The symbols move the nodes like this.
bb δ rm
bb ω pm
bb τ nf
bb ζ bl
bb θ ls
gf δ ls
gf ω bl
gf τ tr
gf ζ hh
gf θ mn
fr δ jm
fr ω jg
fr τ qp
fr ζ jb
fr θ rg
dl δ qp
dl ω ml
dl τ gg
dl ζ tj
dl θ bg
gg δ cp
gg ω rg
gg τ gl
gg ζ ch
gg θ dl
zt δ qj
zt ω rr
zt τ bd
zt ζ gq
zt θ sc
bl δ dg
bl ω nf
bl τ rt
bl ζ tr
bl θ mb
jb δ md
jb ω qp
jb τ tz
jb ζ bg
jb θ gl
mp δ lb
mp ω zd
mp τ rl
mp ζ qr
mp θ sj
rl δ gq
rl ω mq
rl τ pp
rl ζ bz
rl θ mp
gj δ gd
gj ω cg
gj τ hz
gj ζ fm
gj θ nb
lm δ mp
lm ω bz
lm τ sq
lm ζ jl
lm θ cn
dt δ gb
dt ω cd
dt τ fc
dt ζ pj
dt θ pr
dp δ bl
dp ω zm
dp τ mm
dp ζ fl
dp θ hh
dz δ fl
dz ω gh
dz τ nb
dz ζ cd
dz θ gb
fz δ pp
fz ω sj
fz τ gz
fz ζ rm
fz θ sq
qj δ jb
qj ω dl
qj τ tj
qj ζ cf
qj θ dm
nb δ tc
nb ω tg
nb τ gj
nb ζ nq
nb θ dz
sm δ nt
sm ω nj
sm τ sc
sm ζ nc
sm θ qh
sj δ nc
sj ω ng
sj τ mp
sj ζ gz
sj θ nh
ds δ bz
ds ω fz
ds τ rm
ds ζ rz
ds θ jl
pf δ hz
pf ω dz
pf τ cd
pf ζ dt
pf θ dc
zd δ zt
zd ω qh
zd τ mq
zd ζ rl
zd θ ng
ns δ lm
ns ω ds
ns τ rz
ns ζ rc
ns θ nf
nq δ gh
nq ω gj
nq τ fm
nq ζ mg
nq θ cd
gq δ cf
gq ω bd
gq τ qh
gq ζ zd
gq θ lb
tr δ bb
tr ω rt
tr τ zm
tr ζ dp
tr θ gf
fl δ tr
fl ω mm
fl τ tc
fl ζ rp
fl θ cg
ls δ ds
ls ω dg
ls τ bb
ls ζ mb
ls θ rc
cf δ bg
cf ω tj
cf τ rr
cf ζ zt
cf θ nj
rc δ jl
rc ω rz
rc τ ls
rc ζ br
rc θ rt
qp δ pj
qp ω ld
qp τ cp
qp ζ tz
qp θ fr
qr δ ng
qr ω rl
qr τ bz
qr ζ lm
qr θ gz
pj δ pf
pj ω fc
pj τ mj
pj ζ jg
pj θ jm
nc δ ph
nc ω sc
nc τ lb
nc ζ th
nc θ mq
rr δ dl
rr ω ch
rr τ nt
rr ζ bd
rr θ cf
bd δ tj
bd ω nt
bd τ ph
bd ζ qh
bd θ zt
ng δ sc
ng ω gq
ng τ zd
ng ζ mp
ng θ th
rm δ nh
rm ω gz
rm τ cn
rm ζ dg
rm θ ds
br δ ns
br ω ls
br τ mb
br ζ mn
br θ zm
sq δ rl
sq ω nh
sq τ fz
sq ζ ds
sq θ lm
gb δ cg
gb ω rp
gb τ dz
gb ζ pf
gb θ fm
md δ pr
md ω pj
md τ jg
md ζ fr
md θ jc
fc δ dz
fc ω nq
fc τ mg
fc ζ mj
fc θ dt
hh δ mb
hh ω tr
hh τ dp
hh ζ cg
hh θ gd
ph δ ch
ph ω dm
ph τ nj
ph ζ sm
ph θ bd
nf δ cn
nf ω jl
nf τ ns
nf ζ rt
nf θ bb
mn δ rc
mn ω mb
mn τ gf
mn ζ gd
mn θ mm
sc δ dm
sc ω cf
sc τ zt
sc ζ lb
sc θ sm
tc δ zm
tc ω mn
tc τ gd
tc ζ gh
tc θ fl
tz δ jg
tz ω cp
tz τ ml
tz ζ dl
tz θ jb
fm δ tg
fm ω hz
fm τ gb
fm ζ dc
fm θ nq
rg δ cj
rg ω md
rg τ fr
rg ζ gl
rg θ ml
nt δ gg
nt ω gn
nt τ dm
nt ζ ph
nt θ rr
bz δ zd
bz ω pp
bz τ nh
bz ζ sq
bz θ qr
cp δ mj
cp ω cj
cp τ jc
cp ζ ml
cp θ qp
gl δ jc
gl ω fr
gl τ jb
gl ζ gn
gl θ gg
nj δ gn
nj ω qj
nj τ cf
nj ζ sc
nj θ ph
tg δ mn
tg ω hh
tg τ cg
tg ζ gj
tg θ gh
hz δ hh
hz ω fl
hz τ rp
hz ζ gb
hz θ gj
lb δ nj
lb ω zt
lb τ gq
lb ζ ng
lb θ nc
pp δ qh
pp ω nc
pp τ th
pp ζ nh
pp θ rl
jg δ dt
jg ω mj
jg τ ld
jg ζ qp
jg θ md
pr δ fm
pr ω pf
pr τ dt
pr ζ jm
pr θ tp
mq δ bd
mq ω sm
mq τ nc
mq ζ pp
mq θ zd
tp δ nq
tp ω dc
tp τ pr
tp ζ cj
tp θ mj
mb δ rz
mb ω bb
mb τ bl
mb ζ gf
mb θ br
dc δ gj
dc ω gb
dc τ pf
dc ζ pr
dc θ mg
qh δ rr
qh ω ph
qh τ sm
qh ζ mq
qh θ gq
gz δ th
gz ω mp
gz τ qr
gz ζ cn
gz θ fz
cj δ mg
cj ω pr
cj τ jm
cj ζ jc
cj θ ld
jc δ tp
jc ω jm
jc τ md
jc ζ rg
jc θ cp
rz δ sq
rz ω rm
rz τ dg
rz ζ ls
rz θ ns
mg δ nb
mg ω fm
mg τ dc
mg ζ tp
mg θ fc
nh δ mq
nh ω th
nh τ sj
nh ζ fz
nh θ bz
mj δ cd
mj ω mg
mj τ tp
mj ζ ld
mj θ pj
zm δ nf
zm ω rc
zm τ br
zm ζ mm
zm θ tr
cd δ rp
cd ω nb
cd τ nq
cd ζ fc
cd θ pf
cn δ sj
cn ω qr
cn τ lm
cn ζ pm
cn θ rm
dm δ gl
dm ω bg
dm τ qj
dm ζ nj
dm θ nt
th δ sm
th ω lb
th τ ng
th ζ sj
th θ pp
pm δ gz
pm ω lm
pm τ jl
pm ζ nf
pm θ dg
gh δ mm
gh ω gd
gh τ tg
gh ζ nb
gh θ rp
jm δ dc
jm ω dt
jm τ pj
jm ζ md
jm θ cj
rt δ pm
rt ω ns
rt τ rc
rt ζ zm
rt θ bl
jl δ qr
jl ω sq
jl τ ds
jl ζ ns
jl θ pm
ld δ fc
ld ω tp
ld τ cj
ld ζ cp
ld θ jg
rp δ dp
rp ω tc
rp τ gh
rp ζ dz
rp θ hz
bg δ fr
bg ω tz
bg τ dl
bg ζ qj
bg θ gn
gn δ rg
gn ω jb
gn τ bg
gn ζ dm
gn θ ch
dg δ fz
dg ω cn
dg τ pm
dg ζ bb
dg θ rz
mm δ rt
mm ω br
mm τ mn
mm ζ tc
mm θ dp
gd δ br
gd ω gf
gd τ hh
gd ζ tg
gd θ tc
tj δ tz
tj ω gg
tj τ ch
tj ζ rr
tj θ qj
cg δ gf
cg ω dp
cg τ fl
cg ζ hz
cg θ tg
ch δ ml
ch ω gl
ch τ gn
ch ζ nt
ch θ tj
ml δ ld
ml ω jc
ml τ rg
ml ζ gg
ml θ tz

The rows follow the links: the fewer symbols apart two nodes are, the more alike their rows tend to be.

Each row is also shifted at random along 4 hidden directions that mean nothing.

Some nodes, each with a row of numbers:
cg: -30  -22    4  -23   57   47  -12   17  -18  -27    0   18   15   14  -33  -20   42   16    6    5   36   17   -4   -5   -4   -8   23  -13   10   -2  -16   -3   30  -31   20   23  -49   49   16  -18   11   42   85   21   17   19  -42  -17    8  -18  -28  -18   34   27  -10  -16   36  -29  -41    6  -65  -52  -41  -29
hh:  28  -16  -21    2   55   51  -31   18  -26    1   -2   18   18  -11  -26  -31   31  -15    7    3   32   -4   13  -16  -12    8    3  -41   23   30   -8   -1   50  -33   18    8  -31   45   39  -18   24   38   77    0   -6  -18  -47  -16    9   -1  -40  -31   30   20  -19   23   26  -16  -41   -8  -47  -28  -30  -26
nf: 130   40   -9    0   11   28  -13    9   19   15   27    4  -28   21  -36  -37  -23   35   38  -23   14   37   27  -38   -2   30   16   59   22   11  -30   33   -6    2   25  -16   -8  -12   73   -3   63   36  -32  -31  -23   -9   18  -40   -2   -6  -11   22    1   24   13  -14   -8   -1   16   35  -18   17    9   -7
fz: -57  -65  -28   18   -5  -19  -27    1    9   40   50    8    0    1  -21   42   10   26   29  -33    9    7   43  -50    0   41   19   -4   -9    5  -31  -13   34  -23    5   -7   11  -12   59   31   76  -16   -9  -50  -15  -22   -5   36  -43   -4   22   29  -18   12  -25   -6    3    7   20   40    4  -39   20   21
ch: -76   14    9   -6  -38  -20   31  -38   -9  -21  -39  -10    1  -13    5  -10   10   36   26   -5  -57   29    0    7    3    6   -7   19  -11  -19   41    4   10   45  -32    6   12  -57  -43   22  -35  -38  -25    9    6  -21  -14   -6   -4   22   17  -37  -35  -32    2  -17  -48   42  -38  -72   55  -24   14   43
rt: -76   12    2   11   40   47  -31   59    7    1   37   11  -27  -12  -42  -49    0  -26   14   12   35   -2    7  -46  -28   14    9   -2   35   17  -43   31   -2  -25   45  -32   -9   36   93  -13   36   29  -13  -19  -29  -38   21  -54   19  -17  -20   24   34   24   18   19   14  -14   23   24  -41   60    4  -41
tp: 125  -12   11    8  -17  -27    4   37  -16   -6    0   20   47  -57   38   26   31  -68  -16   41   -8  -66  -47   23   -9  -34  -27  -91  -42   -1    9  -57   11  -39  -32   12    5   17  -64  -28  -68   15   21   21    6  -13  -16   17  -22   21  -15  -26   45  -24  -11   33   -2  -12  -14  -24   26    4    1  -30
ng: -69   -6  -10   18  -11  -23   -9  -30   33   46    3  -30  -34   31   23   18  -53  -25  -23  -18    4  -11   28    8   28   11  -16   41   11   22    3   16  -52   54    4  -22   38  -16   -1   12   26  -52  -52  -13  -24   11   54   18    3    3   12   39  -38    7    0    8   12    5   64   61  -12   60   28   24
mb:  92   27  -49   10   44   41  -30   -9   -2   17   15   29    5    9  -34  -64  -19  -23   31  -17    2   12    9  -38  -27   32  -34  -49   45   31   -1   46   33  -46   53   34   12   25   59    5   46   11   14  -38    1  -68   21  -28  -32   30  -22  -17   27   22  -42   19  -16    6    7   -2  -18  -10  -27  -15
pm: -33  -16   -9    8    8   13  -20   25    8   13   56    5  -27   16  -24   11  -14   28   13  -12   48    7   31  -42  -19   19   44   11   23   -7  -47   12   11  -32   39  -36  -12    7   89   15   65   24  -12  -47  -15    5   19    5    3  -35    0   44   -9   21   20   -2   14   -6   36   49  -17   15    4  -24
fc:  43   -9   18  -19    0    3    4    1  -13  -16  -27   20   21   -7  -33    2   44   -4   13    5  -44   24  -54    8    9    2  -20   11  -69   -7    1   -9   -8  -15  -33   66   29   31  -57  -26  -36   20   20   60   48  -13  -35  -11  -23    9   36  -10   66  -17   -3  -46  -10  -17  -34  -21   -6  -42  -12   45
tg: 104   13  -14   12   46   40  -15   16  -18    4  -19   11   -2   10   20  -13  -29  -74  -65    4   59  -31   -7   27   -5  -23   -9  -40   28   35   -1    3  -16  -32   40    6   -7   70    0  -36  -23   44   64   23    5   34   -4    7   65   -8  -39   -6   31   31    1   50   47  -40    2   18  -55   48  -49  -42
nt: -25    4   -6   -2  -37  -15   29  -66  -20   -4  -54  -27  -16    4    4   15    4   70   16  -35  -51   57   33    6   22   19    5   60  -18  -11   43    8   14   69  -47    3   11  -61  -35   22  -12  -33  -13   13    5    0  -36   21   11   13   19  -40  -59  -23   -1  -21  -32   42  -47  -59   51  -43   10   81
dg: -10    0  -14   11    9   10  -14   24    7   12   49    6  -29   19  -19   -6  -30   19    8  -15   44    5   25  -44  -20   17   34   10   32   -2  -39   17    7  -34   52  -26   -6   12   87   16   63   19  -19  -49   -9   10   29    1    2  -34    0   41   -4   28   15    2    8  -13   40   43  -18   20    0  -28
gq: -20    6  -17    6  -10  -27   15  -62   29   25  -18  -26  -23   49   46   24  -64    8  -31  -23    4    3   33   27   29   -2   -7   40   34   -1   31   14  -37   52    9  -13   13  -31  -25   26    9  -49  -23  -18   -9   43   42   45    6    2    0   19  -67   12  -14    2    5   14   42   31    9   17   -2   28
pp:  -9  -17   -9   10   -8  -29  -13  -34   43   47   15  -23   -4   22    4   17  -18   13   28  -22  -31   -7   34  -10   39   23  -22   33    4   11   11    1  -16   44  -16   -9   21  -42    7   20   56  -55  -52  -26  -34  -20   27    5  -54   31    5   19  -33    8  -32  -13   -2   18   42   47   -1   -6   38   38
gl:  33   56   32   -5  -39  -31   32   11   10  -38   -8   -9   26  -35   45  -19    1   -5    5   47  -39  -42  -30   28  -10  -39  -23  -30    0  -24   37  -17  -10   28  -29  -39  -23  -61  -46   -5  -68  -26  -46   -6  -24  -13   27  -31  -11   27  -24  -31  -16  -40   17   24  -35   28    0  -58   61   30   28  -42
pf:  31    1   10   -4   21    5   -7   31   -1   -6   -6   18   36  -18   11  -12   13  -91  -26   39   -7  -53  -66   29   -8  -25  -42  -72  -15   10    4  -18  -14  -46    9   45   17   56  -54  -33  -51    5   33   40   23  -16   15  -11  -17   15   -8   -8   66   -4  -16   13   15  -33    9    4  -25   18  -22  -33
bz:   3  -36   -3   30  -18  -11  -29    7   19   63   21  -27  -39  -11  -18   42   -1    6   14  -28   -2    5   52  -29   27   41    9   65  -32   29  -26  -13  -12   46  -34  -41   40  -26   42    6   54  -15  -50   -9  -46  -20    1    7   -2    1   18   39  -23   -2   13    4    3   11   34   56   -1   39   55   54
gz:  -7  -58  -48   15   -5  -23  -22  -35    5   54   38   13   13   18  -21   32   -5   28   40  -47   -7   17   41  -43   -3   43    1  -26    2   12   -5   -6   39  -30   12   25   22  -14   44   48   86  -34   -9  -60    0  -37   -3   46  -69   11   28   18  -21   16  -49  -13  -12   17   21   31   13  -70    5   39
zm:  83   31   -8    9   32   67  -29   26  -12   23  -10    0  -32  -16  -68  -52   18    4   35  -18    4   38   26  -38    5   42   -2   48   -2   38  -21   36    9   13   -1   -3    9   22   62  -29   35   42    2   13  -18  -46  -30  -61   27    0  -19  -14   31   12    8    3   -1   -2  -21    0  -35   27    5   24
tz: -58   44   28   -6  -42  -24   39   10   -6  -45   -8   -5   -5  -17   42  -12  -27  -25  -33   39  -20  -20  -43   30  -26  -38   -2  -21    9  -33   19    9  -37   -2    7  -16    8  -18  -47    1  -75  -15  -41    8   23   13   41   -1   24   -4   11    0   -5  -33   36   18  -27    9   12  -49   52   51    3  -32
gg: -22   48   28  -11  -44  -17   31   -6    0  -33  -30  -16   -4  -26   16  -18   -2   14    6   23  -46    2  -25   20    0  -18   -8   21  -13  -21   29    9  -24   42  -31  -15    2  -48  -45    2  -61  -19  -51   16   -4   -6   14  -28   11   10   17  -19  -20  -37   31    3  -39   24  -10  -61   57   27   26    5
dc:  51   11   28   -2    6   13    0   23  -10    1  -36    6  -11  -12  -14    1   19  -59  -30   15  -16    2  -54   23   12   -6  -29   30  -57   15   -9   -2  -50    1  -18   48   51   55  -50  -48  -57   29    6   75   32    8  -13  -22   30    0   31    5   70  -17   25  -16   13  -35   -1   -1  -25   51   -8   32
qh:  76   24   -7    6  -22  -25   21  -58   26   29  -33  -42  -26   39   55   30  -63   20  -31  -26   -2    6   45   41   44   -3   -6   63   26   10   38    7  -40   80  -13  -32   12  -54  -27   17   12  -40  -32   -2  -30   50   25   38   24   10   -7    5  -77    8   -1   10    5   18   34   21   17   31   14   31
ls: 106   41  -13    2   28   27  -23   25   21   10   40   10   -5    2  -34  -52   -8   10   46   -2   13   -3   16  -38  -13   19  -11   -5   31   16  -23   27   16  -20   31  -22  -29   -6   75    0   61   21  -16  -46  -41  -37   25  -48  -29   15  -39    1   13   23   -9    8   -6    0   20   23  -17    7    7  -42
rc: -17   21    0    0   41   37  -31   46   12   -2   52    8   -3  -11  -45  -53   15    6   51   16   16   -8   11  -48  -19   15    9  -10   31    8  -33   17   20  -24   31  -27  -36    4   86   -6   52   21   -9  -37  -41  -45   16  -64  -26    3  -38   12   25   16    1    6    4    0   11   23  -29   10   11  -52
cd: -92   -2   19  -15   21   24   -4   23  -12  -18  -34   16  -15    8  -26  -12   16  -55  -37   16   -7   15  -66   15   -6  -12  -16   16  -33    1  -14   22  -50  -26   18   65   49   79  -38  -36  -51   19   24   77   66   12   -1  -18   26  -18   42   21   77   -6   20  -32   18  -44    4    9  -52   29  -34   21
mn:  88    8  -12   22   40   59  -37   36  -22   25   -7    1  -11  -25  -37  -36   28  -23   15   -1   25   -3   24  -18   -1   23   -5    3    7   46  -14    9   28   -2    1  -12   -8   30   52  -33   23   46   31   15  -32  -37  -42  -45   33    8  -45  -25   23   18    5   35   18   -9  -32   -7  -34   23    1   -6
bl:   6   28  -33   13   39   51  -26   13  -10   14   10   20  -28    9  -48  -57  -24  -31   12  -15   20   25    4  -39  -23   34  -16   -3   40   34  -24   52    1  -36   57   17   26   40   72   -8   40   21   -1  -20    4  -41   20  -34   15   -3   -2   10   29   23   -3   14   -3   -9   14   11  -36   40  -18    1
zd: -39   -4  -25   -1   -7  -27    0  -65   37   40   -1  -20  -12   50   14   15  -57   11   -1  -33  -18   13   22    6   25   16  -25   41   22    3   23   24  -31   39   10   21   35  -30  -10   27   40  -63  -37  -21   -5   10   50   26  -30   18   23   26  -40   11  -34  -19   -6   12   48   43    1   -4    9   45
cj:  78   -3   25   -5  -33  -32   22   27  -20  -30   -2   20   36  -34   32   39   29  -14  -22   29   -6  -34  -39   24  -15  -33    9  -55  -42  -26    4  -48   11  -41  -28    5  -11    3  -58   -9  -62   25   15   20   24   17  -23   24   -7   -7   12  -15   22  -29   15    5  -10   -4  -23  -31   40  -17    0  -26
mq: -70   -8  -18    4    1  -27    3  -47   41   27    4  -23   -6   42   35   17  -55  -14  -19  -14    8  -17   22   16   20   -3  -18   13   36    2   25   15  -32   33   14   -7   21  -25   -6   25   28  -58  -36  -27  -17   16   55   30  -21   12    0   28  -48   17  -26   -3    3   11   57   45   -2   16    7   11
nq:  90   11   25  -21   35   13  -10   41   22  -17   -1   16   43  -16   -1  -29   34  -51    0   50  -15  -52  -55   28   15  -34  -37  -39  -22    0    4  -28  -18  -11  -20   27  -21   33  -48  -45  -43   18   28   45   -9   -3    5  -45  -31   25  -35  -15   65   -1  -16   -8   18  -30   -5   15  -36    1   -1  -38

Start, symbols taken left to right, then the node you end at.
Answer with the node's name.
 48   -2   -4   -6   49   55  -14   17  -16   -7  -15    8   -2   11  -30  -25   26    2  -11    0   37   14    9    1    5   -1   15    4    2   17  -12    1   24  -14   10   11  -29   49   20  -28    7   52   73   28    9   20  -45  -18   40  -18  -31  -22   33   27    4    5   38  -32  -36    3  -60  -17  -35  -12
ω ω δ τ: rz
 69    5   35  -15    0    4   -5   27    0  -11  -18    8   14  -25  -26   -1   49  -19    4   18  -38   -2  -53   16   19   -7  -24   22  -64   -1   -7  -22  -23   -2  -45   39   19   30  -56  -45  -47   31   13   63   23   -6  -28  -29   -9    8   14   -8   63  -18   12  -33    0  -23  -27   -5  -18   -9    5   29
δ ω ζ: gj
 55  -15   -5   22   -3    6  -18   28    8   34   42   -8  -36    2  -19   26  -17   29    9  -26   43    9   45  -37    1   25   44   46   -3    9  -53   -1    0   -2   12  -50   -3   -6   77    8   62   28  -32  -30  -27   10    4   10   22  -33    3   43  -19   16   32    7   14   -1   33   55  -10   34   25    1
θ ω ω: nh
 73   22   27  -25   30   25   -3   13   11  -13  -23    8    8   10  -19  -22   17  -25  -14   22  -15    3  -47   28   17  -15  -27   24  -30    7    0    5  -35   -2  -13   47    7   50  -44  -47  -34   30   22   63   26   12    1  -36    1    7    0   -6   65    5    2  -35   18  -37   -7   16  -47    5  -20    6
τ ζ: pf
 30  -24  -25   32   -5  -30  -28  -22   31   66   20  -19  -10    6   14   24  -33  -37    3  -23   -6  -28   39   -9   23   26  -30   -4    4   32    5   -8  -15   27   -8  -16   36  -24   19   14   49  -47  -49  -32  -37  -23   35   22  -31   26   -2   22  -31    5  -25   22    1   15   52   53    5   35   43   29
δ δ ω: qj
 17  -12   -8    7   49   52  -29   31  -25    3    4   13   11  -21  -37  -31   43   -8   24    1   29    0   18  -23   -9   12    7  -25    5   27  -20   -4   47  -16    3   -5  -33   38   50  -23   21   45   65   10  -20  -25  -50  -37   18   -4  -44  -31   29   18   -7   19   27  -13  -46  -10  -44  -18  -15  -13
θ ω: tr
 75    8  -33   31   41   53  -25    7  -39   20  -28   11  -23    1   -6  -14  -17  -60  -49  -16   53    5   10    0  -17    4   -4  -30   22   53   -6   21    9  -30   41   17   19   71   25  -26   -2   43   62   20   16    5  -24    7   69  -10  -21  -14   29   32    3   48   32  -23  -13    0  -47   42  -45   -6
ω τ τ: zm
 59   59   19  -26  -40  -27   40  -29    8  -45  -22    1   21   -5   18  -23   -8   38   23   14  -62   11  -39   18   -8  -22  -15    3   -4  -40   42    6  -10   15  -20   22   -8  -55  -63   15  -53  -25  -40   -4   16   -7   17  -14  -27   23    9  -29  -13  -29    1  -25  -52   29  -19  -61   66  -24   -2   -4
θ δ: jc
 28   19   31  -24  -47  -23   44   -3  -19  -49  -18    7   -3    0   -1   28   19   57    0   -1  -25   46  -41   13   -4  -17   33   41  -45  -51    0   -8  -12  -14  -23   26    0   -8  -55   -1  -56   33   -3   35   58   42  -22   16   15  -31   47    3   16  -29   36  -50  -21   -2  -38  -41   43  -33  -13   27
τ ω ζ: ld
102  -11    6    9  -28  -25   10   22  -29  -19  -12   14   25  -32   30   38   16  -44  -33   16   -4  -29  -43   25  -17  -29   -9  -53  -47   -7    5  -37    1  -34  -23   18   18   22  -61  -20  -65   24   20   28   27   11  -19   29   11   -3   18  -15   35  -32   12   19   -2  -11  -19  -30   34    7   -5   -6
δ θ: dc
-88  -62  -16   19   -3  -26  -32    4   26   48   40   -8    2   -9  -13   33   12    1   28  -15   -6  -21   38  -34   10   29   -4   -4   -7   17  -20  -16   19   11  -15  -22   13  -26   43   22   62  -40  -30  -34  -35  -35   11   16  -54   13    8   33  -21   10  -28    1    0   19   28   49    2  -14   41   20
ω θ ω: nc
-21  -23   25    4  -18   -7   -3   39  -31   -8  -23   15    4  -34    2   31   25  -62  -46   18   -4  -18  -49   16  -14  -19   -7  -26  -55    1  -13  -15  -23  -34  -16   30   46   51  -55  -28  -73   23   17   57   49    7  -23    9   30  -16   35    8   61  -27   28    9   11  -28  -10  -15   -2   36   -4   16
δ ω δ ω: tr
-122   -21   -12    -5   -28   -13    30   -75   -13    -6   -47   -22   -27    33     9    29   -16    71    -4   -45   -21    63    37     9    18    14    18    66     2   -16    32    26     6    58   -15    16    13   -38   -25    40     1   -37     3     5    32    30   -23    48    20   -14    44   -19   -66    -9     0   -32   -17    28   -31   -40    32   -50    -6    80
θ τ τ θ: nj
-40  -13  -26   13   52   57  -32   22  -28    5    7   18    1  -10  -48  -44   23  -26   17   -3   21   10   13  -38  -25   27   -4  -41   26   35  -22   24   45  -38   37   18   -3   46   60   -9   34   30   44   -6    0  -50  -24  -33    5    4  -23  -19   32   22  -19   21   11   -8  -27   -6  -39   -9  -22  -16
θ ζ ω: gf
-81   30   12   -3  -39  -14   29  -22   -8  -24  -41  -13  -13  -15    6  -17   -5   15    3    4  -47   22  -18   10   -5   -4   -8   23  -11  -19   35   24  -21   37  -24   -1   25  -41  -45   14  -51  -27  -42   18   10  -11    0   -9   12   10   27  -23  -24  -34   25   -5  -40   28  -26  -67   53   17    7   34
ω ζ τ θ: dl
-62   -9   -6  -11   -6  -28   15  -47   42   15    4  -26   -8   42   26   16  -31   34    4  -13  -10    1   29   19   34   -7   -1   39   22   -9   24    4  -21   57   -8  -17   -9  -48   -9   23   36  -55  -29  -18  -16   31   33   22  -22    7   -2   15  -62    8  -18  -24    0   13   32   33   -3  -15   12   17
θ τ: lb
 66    4   46  -18  -38  -30   30   29  -13  -44   -6    2   17  -30   20   35   37   29   -4   24  -11  -11  -43   22   -5  -38   30    0  -46  -40   -5  -47    0  -12  -42  -12  -27  -16  -49  -14  -65   36   -2   25   16   36  -27    4   14  -22   10   -7   13  -34   35   -8   -8   -6  -29  -33   43  -11    8  -20
ζ ω θ: jg
104   36   -9   24   35   57  -36   30   -1   25    0   -2  -24  -16  -50  -58    6  -14   32   -5    5   13   22  -37   -5   35  -16   26    7   40  -19   32   11    7    9  -13    7   11   64  -28   38   36   -2    1  -36  -49  -14  -64   19   14  -33  -14   23   14    6   17    1   -1  -10    3  -29   40    9   -1
τ ζ ζ: hh
 78   -5   -3   16    0    6  -13   21   11   28   45   -7  -30   10  -19   18  -12   39   18  -19   37    9   48  -37    6   19   40   46    6   -1  -45   -4   10   -5   12  -47  -12  -10   77   10   65   26  -30  -41  -31    7    7    5    4  -21   -9   36  -15   17   22    4   10    3   24   53   -3   23   21   -7
τ ω τ τ: qr
